After every row comes one of two labels: whether the row has a hidden trait. Each part has its own trait and labels.
(in the rows, 128 means zero)
[254  34 131 125 112 141 126  69 124 228 128 116 158 142 148 123 109 138
 124 140 126 120 157 119 126 105 120 119]	[65]
[125 166 128 133 130 126 123 146 127 139 132 101 119 138 122 130 127  84
 125 131 135 129 131 133 119 141 138 127]	[65]
[204 136 129 132 121 128 128 133 124 172 132 103 132 139 120 129 117 101
 128 136 133 125 138 128 120 118 132 122]	[63]
[241  76 131 137 129 134 107 105 122 115 129  92 142 144 147 125 116  79
 133 141 124 121 141 121 123 117 116 130]	[63]
[112 122 123 113 127 129 128 119 130 135 129 138 134 113 125 128 117 207
 128 127 124 126 128 128 134 124 116 123]	[65]
[185  58 128 131 121 131 125 112 125 160 131 111 138 130 134 130 118 105
 126 137 131 125 135 124 122 115 127 119]	[63]
[255  53 131 131 117 136 119  89 123 174 128 112 150 137 147 126 112 126
 131 137 125 124 146 119 126 106 115 124]	[63]
[240  48 131 131 117 135 113  77 124 177 128 116 147 136 147 126 111 121
 131 141 124 122 147 120 125 115 116 124]	[63]
[172 150 128 129 123 127 128 129 126 166 132 117 130 134 123 130 123 100
 124 130 132 127 137 130 120 131 135 123]	[63]
[163 146 127 125 127 127 131 122 127 170 132 114 129 133 121 130 123 125
 128 129 133 126 134 130 119 131 133 122]	[65]
[105 142 126 117 125 128 144 131 130 173 131 138 127 119 119 130 127 162
 125 123 131 130 128 133 129 129 138 121]	[65]
[201  67 128 129 127 135 115 101 126 133 127 115 143 130 144 127 112 121
 133 137 118 122 136 119 131 111 113 127]	[63]
[214  68 129 140 146 132  86 119 122   5 126  72 123 153 147 128 117  27
 144 146 113 118 122 122 127 130 106 142]	[63]

[118 151 128  92  96  86 137 108 103  89 113 131 107 117 133 147 152 143
 155  57 123 105 133 129 213 150 153 131  72 140 118 168 122 147 143 185
 136]	<75>
[106 120 162  95 150 129  91 151 126  78 181 142 164 147 178 140 103 168
  87  82 151 164 124 140 151 104 134 136 104 136 162  95  99 113 141 158
 103]	<68>
[115 124 165  86 100 154  59  85 148 100 112 126 139 133 146 185 129 149
 151  91 148 133 162 157 227 142 182 163  92 167 146 173  76 148 163 206
 143]	<75>
[141  86 121 171 151 113 133 112 195 154 141 149 151 194 177 103 106 169
 103 175 153 145 160 107  92  98 114 115 191 128 169  84 137 124 129 143
 102]	<75>
[131 131 158 128 111 221  49  64 169 182 121 108 142 184 145 155 146 100
 122 185 148 151 164 152 160 123 132 139 168 163  96 111  51 140 107 117
 156]	<68>
[139 127 137 105 147  90 158 135 116 135 180 133 135  92 109 148  86 107
 110 164 109 132  96 130 144 120 103 102  68 101  87  82 158 103 143  63
 135]	<68>
[135 116 121 142 135 108 118 154 107 173 114  83 125 150 134 109 149 133
 149 113 125 130 123 120 144 153 178 160 130 172 127 182 104 146 160 218
 121]	<68>
[129 127 135 121 134  92 174 124 122 125 132 113 124 166 148  79 179 143
  81 142 131 110 129  98 144 131 115 113 146 139 108 115 124 130  80 117
 112]	<75>
[127 145 138  77 110  59 147  56 147  93 146 161 125 105 142 157 135 148
 126 126 127 117 154 130 202 128 114  91  81 117  81 110 150 133 119 129
 140]	<75>
[153 115 138 107 175  99 155 128 144 175 181 120 146 135 108 145  89 107
 100 186 104 135 109 122 141 139 130 116 108 126  87  81 135 116 158  86
 137]	<75>

New part:
[144 200 142 103 132 152 140 142  86 142 102 125 122 120 153 171]	[49]
[137 255 111 211 134 162 152 181  40 132  28 229  72 144 255 157]	[49]
[120 155 113 137 132 124 144 149 113 115 112 146 114 130 183 168]	[50]
[133 185 141 117 128 141 139 143 106 131 105 137 125 124 163 159]	[49]
[111  66 103 167 127 102 124 122 157 102 144 138 122 137 126  80]	[50]
[141 195 146 103 131 148 141 145  97 142 109 126 124 120 154 171]	[49]
[116 128 117 153 125 118 112 106 138 141 120 130 132 134 118  87]	[49]
[112  65 105 165 126 104 122 119 155 110 143 135 124 137 125  77]	[50]
[142 187 140 150 129 138 137 134 108 151  90 152 103 132 165 162]	[49]
[120 127 127 101 127 119 129 128 131 120 136 108 143 121 131 133]	[50]
[118 138 120 127 130 125 132 135 124 124 107 136 129 127 162 127]	[50]
[116  78 118 129 125 101 112 100 154 130 150 115 139 131  96  87]	[50]
[115  77 100 153 122 108 111 109 139  99 154 110 138 136 119  56]	[50]
[123 137 114 148 128 117 122 123 122 128 122 127 120 133 144 103]	[50]
[119 107 103 148 123 116 112 105 118 115 140 108 132 132 130  77]	[50]
[113 100  98 135 125 116 121 123 127 105 141 117 145 127 132  88]	[50]
[141 185 146 107 133 148 145 149 101 150 103 129 117 120 154 170]	[49]
[115  96 113 119 127 119 131 132 131 108 141 110 139 125 144 116]	[50]
[117 144 106 142 129 127 134 142 108 108 111 140 124 130 172 108]	[50]
[123 137 124 127 128 123 127 125 122 123 125 125 126 128 140 122]	[50]
[130 160 136 141 130 120 124 119 139 157 115 139 116 131 122 123]	[49]
[117 121 110 126 130 121 139 137 117 105 128 128 125 127 165 127]	[50]
[125 154 125 120 130 127 141 143 104 109 116 132 121 125 178 148]	[50]
[134 170 145 132 125 137 117 108 132 157 116 121 134 125 108 123]	[49]
[119 133 117 123 126 125 128 128 114 110 127 121 138 124 152 124]	[50]
[111 110 124 152 125 115 115 114 164 144 102 158 132 139 119 114]	[49]
[135 185 137 145 128 133 121 119 126 161 106 140 118 130 122 135]	[49]
[110  74  95 191 127 102 121 130 152  98 133 161 113 143 149  72]	[50]
[148 215 172  80 128 149 125 108 118 192  85 126 122 125 122 202]	[49]
[114 106  99 183 127 111 121 130 136 115 121 156 112 141 143  78]	[50]
[139 166 149 126 132 128 136 116 141 166 111 138 108 129 125 158]	[49]
